Below is a small trained network, with its code and all its weights. Each question gives an input and a class and asks what happens when units are switched off, that is, made to give their printed mean instead of their output.

import numpy as np


def w(rows, s, z=0):
    codes = np.array(rows[::2]) - 128.0
    scale = np.full(codes.shape[1], s)
    scale[-1] = z or s
    return codes * scale


def f(y):
    return np.maximum(y, 0)


def log_softmax(a):
    a = a - a.max(-1, keepdims=True)
    return a - np.log(np.exp(a).sum(-1, keepdims=True))


def net(x, mask):
    res = np.array(x, float).reshape(1, 8) / 4 @ E
    y = f(res @ A[0][:, :-1].T + A[0][:, -1])
    res = res + np.where(mask, y, B[0][:, -1]) @ B[0][:, :-1]
    return log_softmax(res[-1] @ U[:, :-1].T + U[:, -1])


A, B = {}, {}
E = w([
[131,123,134,132,134],'x0',
[120,140,115,116,116],'x1',
[39,6,90,98,188],'x2',
[126,127,140,136,136],'x3',
[124,51,207,74,2],'x4',
[100,99,84,249,41],'x5',
[138,120,124,128,128],'x6',
[126,129,129,128,128],'x7',
],0.0091)
A[0] = w([
[132,164,56,136,170,149],'n0',
[152,156,64,171,191,155],'n1',
[61,80,114,161,133,51],'n2',
[160,143,155,3,186,94],'n3',
[190,192,167,138,93,71],'n4',
[126,161,76,144,182,152],'n5',
[183,181,162,163,106,70],'n6',
[119,100,187,108,67,124],'n7',
[157,141,149,56,181,103],'n8',
[120,108,61,210,74,60],'n9',
[132,151,79,182,168,130],'n10',
[140,94,76,190,93,9],'n11',
[108,98,165,106,63,161],'n12',
[141,95,157,100,81,146],'n13',
[153,133,101,65,132,137],'n14',
[73,65,110,99,165,109],'n15',
[132,101,148,94,87,220],'n16',
[112,143,123,155,154,173],'n17',
[34,55,96,88,172,44],'n18',
],0.011,0.0016)
B[0] = w([
[81,34,175,65,165,196],'n0',
[75,53,156,75,185,213],'n1',
[180,197,70,140,116,191],'n2',
[62,204,195,254,57,237],'n3',
[224,183,48,74,187,200],'n4',
[92,63,159,57,178,197],'n5',
[205,157,26,100,143,192],'n6',
[111,49,144,74,177,202],'n7',
[87,161,196,219,60,201],'n8',
[68,191,196,226,32,215],'n9',
[65,63,128,81,160,196],'n10',
[94,180,167,194,110,187],'n11',
[84,27,143,88,183,201],'n12',
[89,54,150,78,195,187],'n13',
[116,164,154,162,94,166],'n14',
[206,225,58,114,136,218],'n15',
[120,83,134,111,137,186],'n16',
[117,99,156,108,152,162],'n17',
[244,207,59,117,133,245],'n18',
],0.0069,0.011)
U = w([
[97,51,175,32,151,105],'0',
[105,192,198,249,65,253],'1',
[254,206,36,80,131,2],'2',
],0.0098,0.0012)

Each question gives the input, the list of numbers given to net, and the class t.
The units are the neurons (one row each of A and B). Each row of codes is followed by its name. A weight is (code - 128) times the scale printed after its matrix; where a second scale follows, it is the last column's (A, B and U).
mask holds one flag per neuron, in row order. A switched-off neuron (its flag False) gives its mean, the last column of its row in B, instead of its output. The means were averaged over made-up inputs and are rounded, as every weight is.
A unit's drop is (log p(t) with every unit on - log p(t) with that unit switched off) / (log p(t) with every unit on - log p(t) with every unit switched off).
The circuit of an input: a set's keep is (log p(t) with only the set's units on - log p(t) with every unit switched off) / (log p(t) with every unit on - log p(t) with every unit switched off). Starting from the 12 units with the biggest drops (on a tie, the unit counted first), units are removed one at a time, each time the one whose removal leaves the highest keep (on an exact tie, the one counted first), for as long as the keep stays at least 0.8.
circuit, biggest first: the units of the circuit, biggest drop first
top k neurons: the k neurons with the biggest drops, biggest first
drop when u is switched off: that unit's drop, to one decimal
input [-3,1,5,-8,4,-6,6,-4], class 1: circuit, biggest first => (n3)
input [-2,6,-6,-2,1,-6,-3,0], class 1: top 3 neurons => (n3, n8, n18)
input [-7,4,4,-3,-2,2,-3,5], class 2: top 2 neurons => (n3, n18)
input [-7,-8,3,-8,-6,-8,-6,3], class 1: top 2 neurons => (n3, n8)
input [1,-6,-2,8,0,1,1,6], class 2: top 3 neurons => (n3, n9, n8)
input [0,1,6,7,-4,2,-5,3], class 2: top 2 neurons => (n18, n15)
input [6,1,5,-6,-6,6,3,-4], class 0: top 2 neurons => (n3, n1)
input [-3,0,5,-6,0,-5,4,4], class 1: top 4 neurons => (n3, n8, n4, n6)
input [8,1,-6,-2,2,5,4,-7], class 2: drop when n3 is switched off => 0.7
input [7,-6,8,6,6,7,-1,-4], class 2: drop when n15 is switched off => 0.3
input [2,-7,-6,1,4,-7,6,4], class 1: drop when n18 is switched off => 0.2
